Below is a small trained network, with its code and all its weights. Each question gives an input and a class and asks what happens when units are switched off, that is, made to give their printed mean instead of their output.

import numpy as np


def w(rows, s, z=0):
    codes = np.array(rows[::2]) - 128.0
    scale = np.full(codes.shape[1], s)
    scale[-1] = z or s
    return codes * scale


def f(y):
    return y / 2 * (1 + np.tanh(0.7978845608 * (y + 0.044715 * y**3)))


def log_softmax(a):
    a = a - a.max(-1, keepdims=True)
    return a - np.log(np.exp(a).sum(-1, keepdims=True))


def net(x, mask):
    res = np.array(x, float).reshape(1, 3) / 4 @ E
    y = f(res @ A[0][:, :-1].T + A[0][:, -1])
    res = res + np.where(mask, y, B[0][:, -1]) @ B[0][:, :-1]
    return log_softmax(res[-1] @ U[:, :-1].T + U[:, -1])


A, B = {}, {}
E = w([
[57,202,144],'x0',
[83,154,21],'x1',
[50,1,150],'x2',
],0.0088)
A[0] = w([
[101,159,136,205],'neuron 1',
[129,69,194,255],'neuron 2',
[71,147,88,215],'neuron 3',
[127,153,131,151],'neuron 4',
[76,39,175,237],'neuron 5',
[121,56,130,160],'neuron 6',
[122,142,91,207],'neuron 7',
[197,183,151,243],'neuron 8',
[187,164,138,217],'neuron 9',
[109,129,101,121],'neuron 10',
[234,74,122,206],'neuron 11',
[74,153,59,188],'neuron 12',
[195,213,138,243],'neuron 13',
[188,192,136,200],'neuron 14',
[210,181,160,239],'neuron 15',
[86,143,74,188],'neuron 16',
[5,115,110,251],'neuron 17',
],0.012,0.0043)
B[0] = w([
[89,153,112,167],'neuron 1',
[152,135,199,232],'neuron 2',
[51,114,69,190],'neuron 3',
[114,147,111,144],'neuron 4',
[124,66,203,254],'neuron 5',
[155,111,165,194],'neuron 6',
[129,128,81,166],'neuron 7',
[148,239,105,231],'neuron 8',
[143,199,110,202],'neuron 9',
[129,93,94,136],'neuron 10',
[255,102,109,228],'neuron 11',
[90,104,51,199],'neuron 12',
[116,199,110,255],'neuron 13',
[104,202,130,220],'neuron 14',
[160,240,119,237],'neuron 15',
[80,78,31,181],'neuron 16',
[33,74,124,236],'neuron 17',
],0.0079,0.0086)
U = w([
[107,136,139,39],'0',
[38,86,254,153],'1',
[250,77,162,200],'2',
[33,83,27,202],'3',
[121,128,130,2],'4',
[143,252,131,175],'5',
],0.0084,0.0041)

Each question gives the input, the list of numbers given to net, and the class t.
The units are the neurons (one row each of A and B). Each row of codes is followed by its name. A weight is (code - 128) times the scale printed after its matrix; where a second scale follows, it is the last column's (A, B and U).
mask holds one flag per neuron, in row order. A switched-off neuron (its flag False) gives its mean, the last column of its row in B, instead of its output. The means were averaged over made-up inputs and are rounded, as every weight is.
A unit's drop is (log p(t) with every unit on - log p(t) with that unit switched off) / (log p(t) with every unit on - log p(t) with every unit switched off).
The circuit of an input: a set's keep is (log p(t) with only the set's units on - log p(t) with every unit switched off) / (log p(t) with every unit on - log p(t) with every unit switched off). Starting from the 12 units with the biggest drops (on a tie, the unit counted first), units are removed one at a time, each time the one whose removal leaves the highest keep (on an exact tie, the one counted first), for as long as the keep stays at least 0.8.
units of the circuit, in order: the units of the circuit, biggest drop first
unit that matters most: the unit with the biggest drop
top k neurons: the k neurons with the biggest drops, biggest first
drop when u is switched off: that unit's drop, to one decimal
input [-8,6,6], class 2: units of the circuit, in order	neuron 11; neuron 6
input [1,1,6], class 1: unit that matters most	neuron 5
input [0,-5,2], class 2: units of the circuit, in order	neuron 17; neuron 14; neuron 13
input [0,-8,2], class 2: top 2 neurons	neuron 17; neuron 11
input [-8,6,8], class 1: units of the circuit, in order	neuron 5; neuron 6
input [-4,-4,3], class 2: top 2 neurons	neuron 11; neuron 17
input [-4,-5,6], class 2: top 2 neurons	neuron 11; neuron 17
input [-2,-2,4], class 1: top 3 neurons	neuron 5; neuron 15; neuron 8
input [-2,4,-2], class 3: drop when neuron 2 is switched off	0.2
input [3,2,6], class 1: drop when neuron 12 is switched off	-0.1
input [0,-6,0], class 2: drop when neuron 3 is switched off	0.2
input [0,1,5], class 1: drop when neuron 5 is switched off	0.1
